Each row is followed by the grade that its hidden value falls in (each part has its own value, ranges and names):
[  56  -21  258   -5  -99   51  -64 -271   54  -42  -88   19   59    2
 -123  -37  -33  -95 -244  -73   99  -67 -138  -32  -93  145   35 -172
  125  102  177   27  176 -101 -178  -49   75   44] : A
[-120 -223  242 -264 -290  455   60 -518  -14   55  118  228   31  -79
 -152  -53  333 -520 -455 -306   45  -17 -174  113 -376  123  102 -262
   70   33   67  193  162   19  -20  264  -12  -50] : Y
[ -66 -117  -65 -180  -17  -62   19   61  255  105  263 -167  -93  -84
    3   -2   30  -49  290 -104   65 -207  295  146 -280 -259 -315  334
 -306  -20   30 -130  213  144  163   -8   21  -24] : A
[-171  123 -130 -304 -188  256  143 -107    1  -71   61  176 -394  379
  232  104   28   46  190 -307 -152 -111 -432   16 -324 -274    7   30
 -278  -35  232   59  337   32  315  147   13 -196] : R
[-110  -45  329 -175   49  408   64 -224  178   29  166  162  135 -267
 -270    1  211 -639 -575 -241   63 -191   64   12 -404  224 -178  200
  485 -289 -212 -210  196  206 -161   76 -140  -45] : D
[ -11   19  -52   56 -148 -102 -157 -107  -28  -49 -135   55 -189  266
   81  -21 -129  283  204 -148  -79   58 -247  -45 -184 -143  109 -211
 -297  319  394  135  165  -79   27  -46   96   10] : A
[ 162   65 -237 -114  -25 -108  237  -83   32  151   -2 -191 -181  448
   64 -163  -78  202  390  141   16 -144   28 -207  245 -383  -59  113
 -242   84   47   42  251  125  273  -85  -20 -123] : Y
[ 195  177   37  346  122 -418  -79  -62  290  108 -327 -140  227  -51
   67 -138 -158  120  145  491  254   38  111 -217   41 -349   16    4
   82  397   78  -56  -94  266 -306 -203 -235  137] : R
[ 178  188   11  305   32 -263 -262 -153   50  200 -327 -152   41  218
  137    6 -115  327  241  204  -95  152  -56 -267   24 -273  -33 -169
 -111  361  166   39   48  259 -132 -307 -222   56] : C
[ -28  -67  176   78   80   44  -34  -77  191  -73  -11  132  143 -216
 -268 -186   12 -312 -346  -43  162  -89   89  -60 -246  113   34   98
  359   43    2 -124   82   59 -288   13  -29   68] : C
[  12  132 -354 -167   95   41  228  114  -66  184   99   28 -345  633
   -1  -97 -121  165  375 -207 -196 -165   42 -256  -70 -344 -195  284
 -231  -64    0  -49  263  322  427  -38 -110 -238] : U
[ -41  -66  115 -163 -225  134  -63 -185   29 -226   30  108 -206   29
    3   34   -7   47  -63 -277  -71  -79 -324  158 -222   85   95 -162
 -152   53  310   62  295 -292  114   86  250  -61] : A
[ -29 -129  102 -154 -211   73  -85 -240  119   29  102  -55  -60  -91
   46   58  124  -59   61 -140   -4  -56  -28  187 -272 -100  -89  -86
 -281  108  170   64  193  -25  111   53   70  -12] : R
[  62   31    2  -46   76   59   63  -38   86  -17   49   25  -59   70
 -158  -84  -35  -86  -63  -86  -41 -147   63  -88 -108  -20 -102  163
  121  -71  -42 -141  203  108   98  -45   -7  -80] : M
[  71  -50  174  245   93 -248 -218 -158  220  338  -71 -153  337 -198
 -148  -37  -11 -164  -32  154  206   34  445  -82 -313 -146 -261   18
   -1  325   -7  -65 -135  435 -317 -185 -270  196] : D
[ -23 -135  -32  131   63  -10 -114 -132   50  274   24   70  140    3
 -230 -186   99 -229  -66  -84   21   66  340 -140 -357 -138  -95   19
    7  249  -32   23  -54  416 -110  -12 -225   60] : M
[ -84 -119 -114   20   80  119  -92   40  154   -8  109   95  -71 -138
 -130 -206  174 -168   -4 -131 -139  -12  143  -51 -260 -139    0  246
  104  -16  -83 -114  180  182   21   28  -92  -60] : C
[  94  115 -225   32   78  -46   25  -46  128  243  -53 -181  -96  230
  160 -114  103  116  382  198 -139   -7  100 -249   88 -495 -116  213
 -112   58 -117  -51  197  394  162 -154 -278 -110] : R
[ -80 -166   26 -187 -215  307  -34 -269 -150  -80   69  151 -219  236
 -125 -128  125  -61 -133 -389 -164  -23 -266  -20 -144  115  167 -199
  -66   29  229  165  339 -191  104  103  190  -90] : A
[ 285  351   21  199   71 -176   30 -151  -69   24 -392   21  -65  508
   29  -21 -314  327   32  155  -63   -2 -300 -374  199  -89   62 -204
  110  201  163   11  112  110   16 -236 -106  -83] : U
[ 152  101   -1  -75  104  220   29 -155   32  155   39 -106  -73  134
  -59  -18  152  -84  -25  -28 -278  -95   59 -205   77  -87 -201  191
  183 -242 -267 -168  308  291  236 -166 -191 -191] : M
[ 101  195  -42  213  177 -281   54   88  139  -23 -228   -2   15  251
  -82 -198 -311  147   74  188  188 -100  -13 -315   54 -163   43  126
  188  203  147 -111   82  107 -236 -178  -61   59] : C
[ 122  110 -355   66   17 -253   22  115  -73   16  -95    1 -318  548
   44 -119 -275  488  496  -70 -175  -20  -53 -185    3 -331    5    9
 -403  267  264   55  159   75  344  -97   61 -119] : U
[ -67   87  400  -23 -170  189 -133 -409   66   45 -154  145   97  -25
   24  175   43 -237 -373 -160   86   11 -319    6 -399  116  -17 -290
  125  133  215   65  100   75 -272   -1 -114   54] : A
[  93   15  -62  248   48 -473 -155   44  263  143 -134 -201  106  -27
   57  -95 -188  229  375  266  215    8  264  -56 -129 -376 -112   57
 -279  440  211  -21  -53  196 -167 -175  -87  159] : A
[ 161  128  100  203   65 -337   38 -133  315  142 -216 -125  251  -95
   30  -89 -123  -46   56  427  352  -43  153 -123  -47 -312  -62   24
   54  331   48  -49  -98  276 -261 -114 -221  124] : Y
[  78   95  148 -323 -165  185  243 -286   80  -17   62  -75 -137  195
   71  103    3  -84  -39  -59   59 -255 -241   39   18  -52 -125    2
  -60 -152   68  -18  344  -68  219   24   77 -144] : Y
[-106 -113  222 -524 -236  382  309 -311  153  -12  328   56 -104  -56
  -66  115  162 -457 -243 -303  158 -335  -88  262 -331   53 -213  105
  -69 -258    9  -30  318  -49  228  241  111 -138] : Y
[ -31  -53  241 -196 -193  324 -113 -326  -18  -33   72   63 -114   -2
  -38  132  145 -139 -227 -345 -181  -58 -240   99 -265  170  -70 -152
  -13  -96  115   17  316  -78   98   11   72  -89] : C
[ 257  165  111  253   42 -103 -111 -301  -68  234 -335   -1  125  297
  -74  -71  -86   97 -105  133  -67  118  -57 -334   68  -50   11 -287
  127  279   50   92   -9  290 -107 -213 -249  -17] : U
[-104 -222 -120 -269  -82  203   44   31   54 -142  336  119 -262  -39
 -190  -81   89 -120   35 -427 -162 -179   99  207 -368   13  -97  202
 -200 -125   59  -79  297  -83  374  170  224 -142] : M
[ 291  151    7  431  234 -386 -174  -63  206  309 -297 -146  286  -34
  -65 -140  -91   89   99  416   50  117  351 -297   22 -291 -140   23
  121  347 -124  -87 -169  522 -187 -288 -402   67] : U
[ 108  111 -323   24   25  104  -78  -58 -120  157  -64   19 -310  439
  109  -67   96  282  351 -121 -496  107  -97 -255    2 -346  -25   26
 -212   44  -39   34  250  317  441 -117 -194 -249] : U
[ 245   20 -343  119  169 -194   10   44  -60  266  -21 -263 -123  455
 -103 -271  -73  321  454  123 -212  -30  325 -373  307 -335 -131  192
 -157  106  -92  -46  210  299  265 -274 -101  -96] : M
[-189  -68  252 -280 -208  350  157 -298  203 -145  120  321   -8 -242
  -55   52  175 -532 -436 -247  183 -143 -251  231 -558   53   46  -40
  128  -41   91   11  129   -7  -35  324   -2  -57] : Y
[ -74 -185  294 -288 -270  487  -62 -400 -106 -179  132  189 -149  -16
 -191   19  202 -264 -454 -498 -175  -87 -346  141 -236  390   99 -246
  114 -159  162   85  393 -310   79  133  249 -106] : C
[  19  -57   89 -207 -157  249  -48 -217  -49  -77   94    2 -219  138
  -47   34   76   21  -53 -311 -222 -101 -214   43  -84  107  -35  -68
  -81 -118  125    9  391 -158  216  -19  165 -132] : C
[   4  135 -163  -17  -41  157    5 -134 -162   98 -126  238 -263  517
   32  -47  -17  121   68 -260 -295   70 -281 -234 -199 -169   63 -135
 -105  120  133  122  163  234  242   14 -154 -198] : U
[  18  109  107  294   57 -363 -142   10  278  -48 -254   58  155 -119
    0  -75 -241   58   12  199  295   19    3  -68 -289 -180   53  -34
   39  424  273  -47 -101  109 -382  -85  -91  180] : A
[ 164  322 -105  343  264 -394   -3   81  131  211 -325 -103   87  365
   15 -127 -328  232  236  328  136  -17  109 -457   53 -360  -93  141
  118  297   62 -128  -24  428 -232 -313 -301   73] : D
[-147  334  249   61   50  -10   54  -42  273  -75 -197  423   61  -51
   58  222 -228 -279 -334 -108  244  -83 -285   21 -758  -78  -97   11
  201  161  186 -136 -130  321 -233  126 -275    5] : U

Part 2:
[ 259  -71  -97  489 -159  -21  -82 -129 -316 -144   50 -147   95  -20
   55  174  -72  -38  145  135  212   61    0   46   89  -97 -229   95
  -52  116 -156  201 -216   68  485  -11  159   80] : Lc
[ 627   37  155 -247   10 -206   46  -63 -458   66   86  236  149   36
  258 -239   28  -35  121   44  375  188   62 -153 -160    3  -54   34
  436   -6 -254  -83  -63  124  -80  -63  -34  164] : mz
[ 398 -116  -99  -36 -139 -187 -207   82 -110    1  105  142  147   48
  135 -100   32 -114  262   92  260  148 -116  -65   42  -85  -88  205
  120  -74 -106   26 -183   26  262  -22  -47  -49] : lp
[-149  -21   55   87   -3   33  105  -82   72 -122  -85   46  -45 -155
  -61  231  -64  110  -62   21  103  -61   19  -51   42    4  -18  -29
 -154   61   64   49   37  -60   68  -54   92  148] : jg
[ 328 -227  170    0 -142 -191  -20 -236 -323  118   54   83   19  113
  107   99 -110  101   70   71  276  -42  -32  -12    0  -72 -283    8
   53  274  -19  241 -109  -66  151 -104  -86   38] : sl
[   6   55  211 -227  124  -50  253  -51 -338  108 -213  112 -121 -121
  -32   -3   55 -168 -417 -136   21  -46  148  -68  -86   41  199   49
   78   25  -44 -190  160  159 -161 -114  -78  262] : Lc
[-200 -176 -152 -149 -145  -50 -168   22  815 -227  -32  109   33 -136
  -35  262 -136  317  228  125  125  -73 -167 -200  178  -28  -74 -125
 -340   45  196  150  -13 -290   11   50  -90  102] : Cf
[ 211   84 -190   -2  -22  -47  -33  -15  256 -232  -81 -113  106 -104
   66    7 -127   20  114   64  135   96   56 -182  135  -51  119 -198
  -47  -35  -97  -22   28   98    6  122 -118  348] : jg
[ 272 -139  242 -375  -24 -239   94 -169 -405  348  -87  155 -122  114
   30  -99  -24 -104 -136 -135  140    3   31  -11   32 -101    7   -2
  132  183   44    9   88   45 -121 -160 -275   72] : sl
[ 510  -27 -173   57 -163 -180 -175 -149 -201   98  -10 -156   21   95
   67 -134  -78 -112  292   15  186  227   -9   -7  239 -233  -92  -67
   69   87 -130  121  -96  113  220  -22 -190   88] : rc
[ -47 -234  161 -477   -4 -228  -27   68   68  220  -75  334  -88   40
  -31  -17   30  -69 -128  -70   77 -113 -127  -48  -11  -13   74  223
  -40  -41  225  -49   76 -102  -82 -165 -268 -125] : jn
[ 255  -21  175  -44   -3  -82   87   55 -624   92  -38  219   23  -89
   95  -53  202 -261 -269  -24  161   56   61  -48 -193   57   -6  342
  239   -4 -253 -167 -104  170  143 -129  127  117] : Cf
[ 368 -228 -166  182 -247 -195 -269 -171   58  -36   60 -130   84  128
   80   92 -175   84  330  161  228   34 -119  -13  204 -175 -284  -15
 -115  170  -10  326 -194  -68  362   -1 -178   -9] : sl
[-286  -81   29 -268   18  -46   39  115  255   39 -145  205 -115 -138
 -132  108   41  -61 -141  -98  -12  -65  -71  -63   85  -15  181  115
 -197  -80  200 -117  119  -77  -46  -88  -80   24] : lp
[  86 -140   22 -272  -25 -201  -78 -110  -53  228 -237    5 -198   25
  -85  -54   18 -126 -217  -52  -41  -65  -23   -2   63  -87   14  173
  -64   19   84   23   68   27    4 -207 -375  -38] : sl
[ 202  -75  268 -422   32 -184  110   58 -423  266  -10  384  -34    4
   70 -147  140 -177 -137 -125  190   62   -8  -59 -115    0   87  212
  248  -23  -21 -182   38   50 -110 -165  -57    7] : lp
[-122 -126 -317  256 -214   54 -189   70  813 -494   57  -76  210 -173
   28  398 -221  289  342  214  187  -39 -123 -220  241  -31  -89 -225
 -422   91   50  201 -129 -198  257  255   94  301] : lp
[ 123  174 -181  139  -56   81   16   83  120 -269    6   -5  135 -226
   53   47    5  -19  206   20  187  237   48 -163  139  -52  114 -137
   -4  -61 -190 -115  -49   89  106  132  220  348] : Cf
[ 142 -121  -97  131  -99 -148 -155   50 -195   90   57   54   20   79
  -35  -38    0 -218  228   -7  136  106 -139  128  184 -173   -7  268
  -38 -133  101   65 -110   34  397 -108  -48 -241] : jg
[ 148  -33  111 -474   14 -191   -1   47  -27  235   17  349  -53   15
   13 -194   55  -43  197 -116  201  165  -96  -49   69 -103  106   75
  155 -126  135 -116   86  -68 -150 -159 -131 -125] : lp
[-106  -29  -87 -146  -64  -73  -85 -203  160  223 -266  -98 -334  -80
 -226   25    1   25   18 -101  -79   70  -38   51  267 -208  -42   -1
 -214   53  162   89  113  -90   13 -250 -235  -82] : rc
[ 195 -104 -211  313 -121  -53 -218   84  -45 -239  -65  -82  111 -108
   60  126   64 -142  -84  212   91  -35  -40  -73  -65   35 -143  368
  -81  -75 -224   47 -241   95  459  -14   35   71] : jn
[ 179   16 -211  297  -76    4  -72   71   35 -312  -29 -122  168 -126
   75  127  -53 -101   22  132  136   37   34 -115   55   -1   27   49
  -86  -40 -191   -4 -127  141  308  127   71  285] : mz
[-127 -203   20 -364  -28 -189  -62  -16  392   90 -109  148  -88   32
  -80   65 -119   59    8  -38   42 -117 -125  -60  154  -75   91   -7
 -208  -13  311   65  121 -145  -83  -84 -341  -48] : jg
[-146   59 -315   26  -15   -5 -129  -28  235   10 -438 -328 -277 -186
 -249   28   58 -258 -315  -66 -281    2   54   -5  238 -128  184  134
 -318  -98   -7  -79  103  159  141 -117 -311  141] : rc
[-445   63  -51  -67   70  120   63   66  350 -139 -310   64 -212 -362
 -207  222  131   25 -337  -19 -126  -88   25 -107  -15   76  113  175
 -268 -118   52 -152  111  -61  -27 -147   72  131] : lp
[ 153 -146  212 -434  -74 -240   66 -191 -349  523  -80  159 -246  152
  -91 -122  -30 -119   49 -263  103  105  -39   89  242 -254   31  -75
   37  207  203   38  144  -34 -117 -216 -294  -75] : rc
[ 413   72   73 -574    2 -235   -1 -272 -156  411 -211   49 -261   32
  -16 -326   25    9   81 -160  101  246   65  -78  141 -205   11 -166
  222   89  -31  -45  179   33 -348 -247 -398   78] : rc
[ 106  -97 -196  -90 -113 -147 -110   -7  100   96 -175 -176  -70   45
  -83   -9  -97 -250  -34 -105  -50   34  -13  -21  321 -197  184  -68
 -214   66   69    9   57  128  129   48 -356  184] : rc
[ 222 -137  -23 -240  -58 -235 -136  119  -95  167   45  210   37  102
   33 -157   26 -217  172  -50  160  101 -138   11  113 -126   96  224
   67 -149  102  -49  -34   29  145  -87 -194 -167] : jn
[-143  -68   27   18   28  -33  -21 -132    1    3 -282  -20 -221 -168
 -135  146   75   19 -337   68  -68 -146   13   -4  -85   41 -111  293
 -142  -29   17   43   17  -30  111 -268  -99  -40] : Lc
[ 390 -141 -227  390 -195 -117 -295 -178 -147 -120  -96 -264   22   -1
   58   94  -23  -29   28  249  108   -2  -27   -7   23  -75 -350  254
  -67   83 -236  257 -267   66  495  -98 -107   16] : sl
[ 242  -76   63 -416   21 -262  -69  -88 -151  307 -158  119 -159   81
  -26 -236   40 -147  -49  -85   50   63  -39    2   53 -117   64  165
  120  -89   87  -42   90   46  -86 -239 -388 -127] : Lc
[ -80  147  -35 -137   55   56  144   47  271 -180  -92   90   18 -226
  -19   79  -46   69   36  -52  121   95   69 -182   94   -4  211 -212
  -67  -51    1 -152  135   12 -158   66   70  340] : jn
[ 225  -68   59 -257 -112 -161   -9 -267  -13  240  -57   30 -148   53
  -24  -32 -116  146  241  -84  181  140  -19  -32  235 -215 -112 -248
   -6  222   93  149   80 -106 -106 -126 -206   66] : rc
[ 623  -82  143 -492   26 -352  -41   57 -494  277   17  276   89  168
  208 -386   79 -305  -34  -52  240  124   -6  -92 -117  -39  119  229
  416 -112 -130 -170  -13  202  -80 -108 -330    8] : mz
[  87 -170 -111  302 -164  -40  -87  -37  184 -298   76  -57  190  -29
   82  300 -194  124  160  178  225  -85  -57  -95  106  -21 -144  -67
 -216  140  -10  217 -152  -58  328  136   53  205] : jg
[-212  -47 -331  206 -125   60 -215   90  650 -337 -102  -84   19 -229
  -98  265  -42  121  156  154   25   -8 -116 -117  184  -38  -42   64
 -371 -100   49   82  -86 -131  280   40   48   79] : lp
